[[ -5   3   0 -10 -12   4 -14   2]
 [ -7  -5  -5   8 -10  10  -6  -3]
 [ -5  -2  12 -21  -2 -12  -6  -7]
 [  0  -8  -5  24  -9   6   1  -1]
 [ -3  -4  10  -9 -24  19 -10  -3]
 [  4   2  10 -11   6  -4   1   2]
 [ -6 -16  -9  -7 -25   2 -19 -13]
 [-11   2   2 -32 -11  -2   3   5]
 [ -6   1  -3 -28  -6 -15  -4   0]
 [ -2   7   2 -14   3  -1   0   6]]
|
[[  6   0  -1   3 -14   2   7  -2]
 [  0  -4 -15  -6 -28  -3   1  -6]
 [  5   3  -2 -11 -32   2   2 -11]
 [-13 -19   2 -25  -7  -9 -16  -6]
 [  2   1  -4   6 -11  10   2   4]
 [ -3 -10  19 -24  -9  10  -4  -3]
 [ -1   1   6  -9  24  -5  -8   0]
 [ -7  -6 -12  -2 -21  12  -2  -5]
 [ -3  -6  10 -10   8  -5  -5  -7]
 [  2 -14   4 -12 -10   0   3  -5]]

[[ 32   7   4  -7 -10  -2   1   1  16  -1]
 [  3   4 -14 -12   5   4   6  -2  -5  -3]
 [ -3  -5  20  16  -8  -5  -6   4   7   4]
 [  3  -3  18  12  -9  -5  -6   3  10   3]]
|
[[  3  10   3  -6  -5  -9  12  18  -3   3]
 [  4   7   4  -6  -5  -8  16  20  -5  -3]
 [ -3  -5  -2   6   4   5 -12 -14   4   3]
 [ -1  16   1   1  -2 -10  -7   4   7  32]]

[[ 22   3   1   4]
 [-14  19   1   4]
 [-17  14   1   3]
 [ 12  14   1   4]
 [-39  14   1   4]]
|
[[  4   1  14 -39]
 [  4   1  14  12]
 [  3   1  14 -17]
 [  4   1  19 -14]
 [  4   1   3  22]]

[[-10   3 -13  -3  -2  -2]
 [ -3  12   8  -9  -8 -22]
 [ 22  15   2  13   9 -30]
 [-21   6  -1 -19 -14 -21]
 [-14  12  -2 -15  -8 -27]
 [ 20  13  -1   3  -1 -20]
 [  6   8   5  -3  -3 -23]
 [ 11  15  -9  -4  -8 -20]]
|
[[-20  -8  -4  -9  15  11]
 [-23  -3  -3   5   8   6]
 [-20  -1   3  -1  13  20]
 [-27  -8 -15  -2  12 -14]
 [-21 -14 -19  -1   6 -21]
 [-30   9  13   2  15  22]
 [-22  -8  -9   8  12  -3]
 [ -2  -2  -3 -13   3 -10]]

[[-15  -1  27 -17  11 -15  -6]
 [  7  -8  -2   0  -4   1  -6]
 [ -9 -29  14  10  -3  -5 -11]]
|
[[-11  -5  -3  10  14 -29  -9]
 [ -6   1  -4   0  -2  -8   7]
 [ -6 -15  11 -17  27  -1 -15]]

[[  7  -8   8]
 [-26   5  12]
 [ 10 -18  11]
 [-25   6  11]
 [  9  11 -13]
 [ -3   9   9]
 [ -1 -23  -7]
 [  6 -30 -12]
 [  7 -30 -13]
 [  1   2   2]
 [  5 -30 -12]]
|
[[-12 -30   5]
 [  2   2   1]
 [-13 -30   7]
 [-12 -30   6]
 [ -7 -23  -1]
 [  9   9  -3]
 [-13  11   9]
 [ 11   6 -25]
 [ 11 -18  10]
 [ 12   5 -26]
 [  8  -8   7]]

[[ 18  -9]
 [-22   8]
 [ 27 -24]
 [  0  -4]
 [ 33 -27]
 [ -1  -1]
 [ 23 -28]]
|
[[-28  23]
 [ -1  -1]
 [-27  33]
 [ -4   0]
 [-24  27]
 [  8 -22]
 [ -9  18]]
---
[[  5  -2  -5 -14  20]
 [ -3  -5  10  18 -32]
 [-10 -18 -12 -17  26]
 [ -9 -13   9  19 -33]
 [-22 -22   4  23 -36]
 [ 14   3  -6 -32  39]
 [ -6 -21   4  -4 -10]]
|
[[-10  -4   4 -21  -6]
 [ 39 -32  -6   3  14]
 [-36  23   4 -22 -22]
 [-33  19   9 -13  -9]
 [ 26 -17 -12 -18 -10]
 [-32  18  10  -5  -3]
 [ 20 -14  -5  -2   5]]

[[-19  12  -7  -9  21 -36  24]
 [-30   2 -19  -7 -19  39   9]]
|
[[  9  39 -19  -7 -19   2 -30]
 [ 24 -36  21  -9  -7  12 -19]]

[[ -4  11  -4 -16  14  11   4  -7   5]
 [  7 -10  11 -18   9   2 -32   1  -1]
 [  3   0   0 -19   3   8 -12   1   2]
 [  2   0   3 -17  13  -1 -17  -5  -2]
 [ 11  13  -1 -17   2  11  -1  -1   3]
 [  7   9 -11 -19  -5  -3  -1  -2  -3]
 [ -2   7  -4 -17   9   8  -2  -5   3]
 [ -5  -6  -5 -19   2   5 -13   1   1]
 [  2   6  -7 -18   3  -2  -5  -4  -2]]
|
[[ -2  -4  -5  -2   3 -18  -7   6   2]
 [  1   1 -13   5   2 -19  -5  -6  -5]
 [  3  -5  -2   8   9 -17  -4   7  -2]
 [ -3  -2  -1  -3  -5 -19 -11   9   7]
 [  3  -1  -1  11   2 -17  -1  13  11]
 [ -2  -5 -17  -1  13 -17   3   0   2]
 [  2   1 -12   8   3 -19   0   0   3]
 [ -1   1 -32   2   9 -18  11 -10   7]
 [  5  -7   4  11  14 -16  -4  11  -4]]

[[ 26  -8  29]
 [ 31 -24   1]
 [-16  27   1]
 [-17 -18  33]]
|
[[ 33 -18 -17]
 [  1  27 -16]
 [  1 -24  31]
 [ 29  -8  26]]

[[ 24 -28  -4  25  15   5 -10  13  11   2   3  -9   9  -8]
 [ 22  -7 -11 -21 -22 -11   3   4   9  -4 -40 -28   5  34]
 [  2  40   5   1   1  17  -5 -33  -7  38 -17  18 -12 -23]
 [ 23 -26  -9  25  17   6 -17  15  13   8   5 -11   9 -14]
 [-12  14  15  -1  12 -27 -11 -15 -28  -7   7 -12  13  -1]]
|
[[ -1  13 -12   7  -7 -28 -15 -11 -27  12  -1  15  14 -12]
 [-14   9 -11   5   8  13  15 -17   6  17  25  -9 -26  23]
 [-23 -12  18 -17  38  -7 -33  -5  17   1   1   5  40   2]
 [ 34   5 -28 -40  -4   9   4   3 -11 -22 -21 -11  -7  22]
 [ -8   9  -9   3   2  11  13 -10   5  15  25  -4 -28  24]]

[[ 14  -2 -22]
 [  1  20 -27]
 [ 29   3 -24]
 [ 12   8 -29]]
|
[[-29   8  12]
 [-24   3  29]
 [-27  20   1]
 [-22  -2  14]]

[[ 19  -3 -11  14   8  18 -10  -8  11]
 [  0   2  11 -15  -1 -11   6   7  -6]
 [ -4   3  12  -9   1 -17   7   8  -7]
 [ 11  -8 -32   0  -5  12 -25 -16  14]
 [ 10  -4 -14   4   0  13  -6 -10  16]
 [ 14 -18 -37   2  -6  16 -35 -24  19]
 [ 23  -6   1   3  -2  25   8  -3  17]
 [  7  -5 -24  -4  -4   8  -9  -9  15]
 [ 10  -3  -9   4   0  12 -11  -8   6]
 [ -1   0   1   1   0  -2   0   0   0]]
|
[[  0   0   0  -2   0   1   1   0  -1]
 [  6  -8 -11  12   0   4  -9  -3  10]
 [ 15  -9  -9   8  -4  -4 -24  -5   7]
 [ 17  -3   8  25  -2   3   1  -6  23]
 [ 19 -24 -35  16  -6   2 -37 -18  14]
 [ 16 -10  -6  13   0   4 -14  -4  10]
 [ 14 -16 -25  12  -5   0 -32  -8  11]
 [ -7   8   7 -17   1  -9  12   3  -4]
 [ -6   7   6 -11  -1 -15  11   2   0]
 [ 11  -8 -10  18   8  14 -11  -3  19]]
